[[151 121 132 127 130 133 121 123 146 144 124 151 137 134 139]
 [117 117 128 129 119 125 139 134 113 136 132 119 120 113 122]]
:
[[134 139 151 121 132 127 130 133 121 123 146 144 124 151 137]
 [113 122 117 117 128 129 119 125 139 134 113 136 132 119 120]]

[[154 124 131 135 117 153 137 136 131 129 131 144 137 136 131]
 [124 126 129 125 134 129 128 127 126 124 122 124 129 127 128]
 [123 134 128 132 136 134 134 141 131 126 141 140 128 134 118]]
:
[[136 131 154 124 131 135 117 153 137 136 131 129 131 144 137]
 [127 128 124 126 129 125 134 129 128 127 126 124 122 124 129]
 [134 118 123 134 128 132 136 134 134 141 131 126 141 140 128]]

[[125 135 125 128 126]
 [128 120 102 133 129]
 [129 135 132 129 130]
 [128 120 146 128 128]]
:
[[128 126 125 135 125]
 [133 129 128 120 102]
 [129 130 129 135 132]
 [128 128 128 120 146]]

[[117 132 104 121 129 129 109 128 118 116]
 [133 142 112 135 108 136 104 127 139 102]]
:
[[118 116 117 132 104 121 129 129 109 128]
 [139 102 133 142 112 135 108 136 104 127]]

[[127 127 144 129 134 128 117 113 122 117 135 127]
 [127 128 132 118 121 134 137 125 138 112 121 139]
 [129 120 121 129 106 120 115 142 116 129 145 137]]
:
[[135 127 127 127 144 129 134 128 117 113 122 117]
 [121 139 127 128 132 118 121 134 137 125 138 112]
 [145 137 129 120 121 129 106 120 115 142 116 129]]

[[114 130 117 143 129 146 128 133 135]
 [126 140 116 119 126 121 116 123 122]
 [116 114 117 149 128 122 142 136 115]
 [121 139 127 131 126 149 128 127 128]
 [134 133 139 114 129 126 133 122 117]]
:
[[133 135 114 130 117 143 129 146 128]
 [123 122 126 140 116 119 126 121 116]
 [136 115 116 114 117 149 128 122 142]
 [127 128 121 139 127 131 126 149 128]
 [122 117 134 133 139 114 129 126 133]]

[[129 130 120 139 127 131 122 127 131 133]
 [131 129 150 129 127 130 123 128 131 130]
 [113 128 135 114 127 126 124 130 128 130]]
:
[[131 133 129 130 120 139 127 131 122 127]
 [131 130 131 129 150 129 127 130 123 128]
 [128 130 113 128 135 114 127 126 124 130]]
---
[[146 110 134 135 117 145 111 106 132 151 143]
 [154 122 120 139 124 145 119 131 126 110 109]
 [125 139 122 156 107 105 142 112 107 144 129]
 [113 146 135 107 135 120 125 146 114 150 115]
 [112 133 127 110 120 127 150  98 151 119 118]
 [122 106 144 133 153 113 125 145 148 125 148]
 [134 152 107 136 123 117 103 134 147 105 140]]
:
[[146 154 125 113 112 122 134]
 [110 122 139 146 133 106 152]
 [134 120 122 135 127 144 107]
 [135 139 156 107 110 133 136]
 [117 124 107 135 120 153 123]
 [145 145 105 120 127 113 117]
 [111 119 142 125 150 125 103]
 [106 131 112 146  98 145 134]
 [132 126 107 114 151 148 147]
 [151 110 144 150 119 125 105]
 [143 109 129 115 118 148 140]]

[[114 134 111]
 [119 126 126]
 [142 128 108]
 [115 130 120]
 [137 129 110]
 [135 122 123]
 [100 129 125]
 [120 125 130]
 [114 130 122]]
:
[[114 119 142 115 137 135 100 120 114]
 [134 126 128 130 129 122 129 125 130]
 [111 126 108 120 110 123 125 130 122]]

[[116 143 122 121 143]
 [123 109 133 142 126]
 [144 121 126 125 102]
 [122 146 116 119 132]
 [134 129 120  99 123]
 [132 146 132 136 128]]
:
[[116 123 144 122 134 132]
 [143 109 121 146 129 146]
 [122 133 126 116 120 132]
 [121 142 125 119  99 136]
 [143 126 102 132 123 128]]

[[149 123 123 140 117 126 132]
 [135 128 139 131 117 111 113]
 [128 134 139 120 121 109 113]
 [112 117 133 144 134 137 135]
 [149 123 118 142 116 126 132]
 [125 125 127 120 140 151 119]
 [120 129 116 121 139 143 143]
 [138 141 123 105 129 127 120]]
:
[[149 135 128 112 149 125 120 138]
 [123 128 134 117 123 125 129 141]
 [123 139 139 133 118 127 116 123]
 [140 131 120 144 142 120 121 105]
 [117 117 121 134 116 140 139 129]
 [126 111 109 137 126 151 143 127]
 [132 113 113 135 132 119 143 120]]

[[ 99 108 134]
 [107 105 129]]
:
[[ 99 107]
 [108 105]
 [134 129]]

[[134 143 136 121 144 119 124 127 127 130 137 146 124 107 131 121]
 [132 135 146 136 142 127 107 131 132 134 118 136 126 136 128 114]
 [136 126 145 125 137 130 140 123 125 122 127 156 126 131 134 138]]
:
[[134 132 136]
 [143 135 126]
 [136 146 145]
 [121 136 125]
 [144 142 137]
 [119 127 130]
 [124 107 140]
 [127 131 123]
 [127 132 125]
 [130 134 122]
 [137 118 127]
 [146 136 156]
 [124 126 126]
 [107 136 131]
 [131 128 134]
 [121 114 138]]
---
[[116 127 154]
 [131 116 127]
 [124 156 112]]
:
[[116 127 154]
 [124 156 112]
 [131 116 127]]

[[109 132 139 130 110]
 [151 124 126 141 141]
 [132 112 128 127 121]
 [131 149 124 108 143]
 [126 129 125 128 122]
 [118 121 132 147 106]
 [110 140 133 110 147]]
:
[[109 132 139 130 110]
 [110 140 133 110 147]
 [118 121 132 147 106]
 [126 129 125 128 122]
 [131 149 124 108 143]
 [132 112 128 127 121]
 [151 124 126 141 141]]

[[116 136 142 103 151 148 117 103 150 151 144 152 148 143 115 135]
 [110 128 120 102 122 136 137 104 133 123 115 107 129 110 124 137]]
:
[[110 128 120 102 122 136 137 104 133 123 115 107 129 110 124 137]
 [116 136 142 103 151 148 117 103 150 151 144 152 148 143 115 135]]

[[128 137]
 [119 131]
 [143 123]
 [127 140]
 [144 106]
 [130 131]
 [129 129]
 [125 135]]
:
[[119 131]
 [125 135]
 [127 140]
 [128 137]
 [129 129]
 [130 131]
 [143 123]
 [144 106]]

[[118 101 131]
 [116 119 102]
 [148 150 121]
 [142 139 149]]
:
[[116 119 102]
 [118 101 131]
 [142 139 149]
 [148 150 121]]

[[125 148 135 132 116 130 133 128]
 [121 123 132 118 134 128 126 128]
 [116 150 110 125 143 129 121 129]
 [140 133 121 132 125 135 116 127]
 [124 131 116 142 114 132 114 128]
 [142 127 133 127 126 125 144 127]]
:
[[116 150 110 125 143 129 121 129]
 [121 123 132 118 134 128 126 128]
 [124 131 116 142 114 132 114 128]
 [125 148 135 132 116 130 133 128]
 [140 133 121 132 125 135 116 127]
 [142 127 133 127 126 125 144 127]]

[[127 114 124 122 126 133]
 [100 125 102 138 156  99]]
:
[[100 125 102 138 156  99]
 [127 114 124 122 126 133]]
